Here is a tiny trained network, its code and every weight. The questions are about switching its units off for an input and a class, where a switched-off unit gives its printed mean instead of its output.

import numpy as np


def w(rows, s, z=0):
    codes = np.array(rows[::2]) - 128.0
    scale = np.full(codes.shape[1], s)
    scale[-1] = z or s
    return codes * scale


def norm(h):
    return h / np.sqrt((h * h).mean(-1, keepdims=True) + 1e-5)


def f(y):
    return np.maximum(y, 0)


def log_softmax(a):
    a = a - a.max(-1, keepdims=True)
    return a - np.log(np.exp(a).sum(-1, keepdims=True))


def net(x, mask):
    res = np.array(x, float).reshape(1, 5) / 4 @ E
    u = 0
    for l in range(3):
        y = f(norm(res) @ A[l][:, :-1].T + A[l][:, -1])
        res = res + np.where(mask[u : u + 9], y, B[l][:, -1]) @ B[l][:, :-1]
        u += 9
    return log_softmax(norm(res)[-1] @ U[:, :-1].T + U[:, -1])


A, B = {}, {}
E = w([
[165,177,96,182,155],'x0',
[184,75,107,141,150],'x1',
[160,137,143,121,238],'x2',
[160,174,4,88,161],'x3',
[178,200,150,50,132],'x4',
],0.0041)
A[0] = w([
[206,191,184,148,211,150],'L0N1',
[105,201,127,161,14,59],'L0N2',
[111,83,97,123,145,130],'L0N3',
[134,98,248,84,75,89],'L0N4',
[52,138,165,63,188,86],'L0N5',
[179,196,72,29,127,11],'L0N6',
[183,112,95,154,176,91],'L0N7',
[119,173,120,116,131,56],'L0N8',
[122,166,191,133,140,2],'L0N9',
],0.013,0.0028)
B[0] = w([
[193,66,239,145,188,244],'L0N1',
[49,175,108,220,248,240],'L0N2',
[159,163,139,165,98,170],'L0N3',
[64,34,114,106,46,253],'L0N4',
[151,240,163,124,86,190],'L0N5',
[139,131,43,7,178,245],'L0N6',
[201,74,133,175,130,199],'L0N7',
[136,109,103,104,111,158],'L0N8',
[72,153,183,86,111,163],'L0N9',
],0.019,0.0068)
A[1] = w([
[37,67,50,96,10,55],'L1N1',
[140,117,40,25,148,54],'L1N2',
[147,230,121,109,71,3],'L1N3',
[52,82,195,89,55,98],'L1N4',
[192,200,78,186,37,108],'L1N5',
[127,129,127,127,127,106],'L1N6',
[158,159,54,21,164,11],'L1N7',
[107,75,58,181,10,134],'L1N8',
[161,139,50,48,149,67],'L1N9',
],0.012,0.0022)
B[1] = w([
[146,2,17,143,115,255],'L1N1',
[182,158,71,45,188,230],'L1N2',
[61,193,154,119,87,143],'L1N3',
[33,125,180,29,109,252],'L1N4',
[194,213,130,137,85,165],'L1N5',
[126,127,127,120,126,128],'L1N6',
[141,177,13,40,163,237],'L1N7',
[136,89,31,194,61,230],'L1N8',
[134,146,74,45,196,220],'L1N9',
],0.019,0.0063)
A[2] = w([
[1,168,95,24,96,73],'L2N1',
[159,148,134,138,83,65],'L2N2',
[109,82,164,127,116,46],'L2N3',
[127,141,117,116,84,77],'L2N4',
[104,223,247,64,37,65],'L2N5',
[128,118,93,71,177,4],'L2N6',
[86,148,109,98,126,87],'L2N7',
[130,134,112,131,134,7],'L2N8',
[149,127,135,129,51,70],'L2N9',
],0.0072,0.003)
B[2] = w([
[246,84,146,180,153,254],'L2N1',
[146,170,117,147,131,141],'L2N2',
[115,156,86,105,137,154],'L2N3',
[135,133,132,152,147,137],'L2N4',
[81,206,192,33,91,171],'L2N5',
[143,161,95,90,157,189],'L2N6',
[146,124,143,141,122,162],'L2N7',
[95,101,125,137,129,128],'L2N8',
[120,163,82,141,160,150],'L2N9',
],0.013,0.0038)
U = w([
[171,167,8,15,212,196],'0',
[73,86,152,126,165,4],'1',
[30,180,91,229,215,128],'2',
[61,118,253,37,87,120],'3',
[36,2,35,126,35,174],'4',
[209,162,50,219,52,113],'5',
[121,242,148,121,53,79],'6',
[236,49,215,155,183,152],'7',
],0.011,0.0046)

Each question gives the input, the list of numbers given to net, and the class t.
The units are the neurons (one row each of A and B). Each row of codes is followed by its name. A weight is (code - 128) times the scale printed after its matrix; where a second scale follows, it is the last column's (A, B and U).
mask holds one flag per neuron, layer by layer. A switched-off neuron (its flag False) gives its mean, the last column of its row in B, instead of its output. The means were averaged over made-up inputs and are rounded, as every weight is.
A unit's drop is (log p(t) with every unit on - log p(t) with that unit switched off) / (log p(t) with every unit on - log p(t) with every unit switched off).
The circuit of an input: a set's keep is (log p(t) with only the set's units on - log p(t) with every unit switched off) / (log p(t) with every unit on - log p(t) with every unit switched off). Starting from the 12 units with the biggest drops (on a tie, the unit counted first), units are removed one at a time, each time the one whose removal leaves the highest keep (on an exact tie, the one counted first), for as long as the keep stays at least 0.8.
units of the circuit, in order: the units of the circuit, biggest drop first
unit that matters most: the unit with the biggest drop
k most important neurons: the k neurons with the biggest drops, biggest first
top k neurons in layer l: the k neurons of layer l with the biggest drops, biggest first
drop when u is switched off: that unit's drop, to one decimal
input [3,-6,0,-8,0], class 4: units of the circuit, in order -> L0N4
input [-3,6,4,-1,-6], class 5: 4 most important neurons -> L0N6, L0N1, L0N4, L0N2
input [-5,1,2,1,-7], class 5: top 3 neurons in layer 0 -> L0N6, L0N4, L0N1
input [-4,0,4,6,-6], class 5: 3 most important neurons -> L0N6, L0N1, L0N7
input [8,3,-1,-4,-7], class 5: 4 most important neurons -> L0N6, L0N1, L0N4, L0N2
input [2,6,4,6,-8], class 5: 4 most important neurons -> L0N1, L0N6, L0N2, L0N3
input [2,-7,6,0,-2], class 7: 2 most important neurons -> L0N1, L0N4
input [5,7,-6,2,-4], class 5: 3 most important neurons -> L0N6, L0N1, L0N4
input [-2,-7,-8,-2,7], class 4: 2 most important neurons -> L0N4, L0N1
input [-7,1,-1,3,-7], class 5: 3 most important neurons -> L0N6, L0N3, L0N4
input [-8,-4,0,8,-8], class 6: 2 most important neurons -> L0N4, L0N6
input [-4,-1,4,-2,-4], class 4: 3 most important neurons -> L0N4, L0N1, L1N1
input [-4,-3,5,-7,8], class 3: 2 most important neurons -> L0N1, L0N5
input [8,-3,8,-6,-2], class 7: unit that matters most -> L0N1
input [-3,8,8,-5,-1], class 7: 2 most important neurons -> L0N1, L0N7
input [-8,-4,1,0,-2], class 4: 2 most important neurons -> L0N4, L1N1
input [2,-3,3,4,-4], class 7: 2 most important neurons -> L0N6, L0N4
input [-3,-7,-7,-2,0], class 4: 2 most important neurons -> L0N4, L0N1
input [3,0,-8,3,-1], class 2: drop when L0N2 is switched off -> 0.6
input [6,2,-3,-4,-8], class 5: unit that matters most -> L0N6
input [-4,-8,-6,-5,-7], class 4: drop when L0N4 is switched off -> 0.4
input [6,4,0,-8,3], class 3: drop when L0N1 is switched off -> 0.6
input [0,-7,-6,7,-7], class 2: drop when L0N2 is switched off -> 0.2
input [4,-5,8,7,-6], class 7: top 2 neurons in layer 0 -> L0N1, L0N7
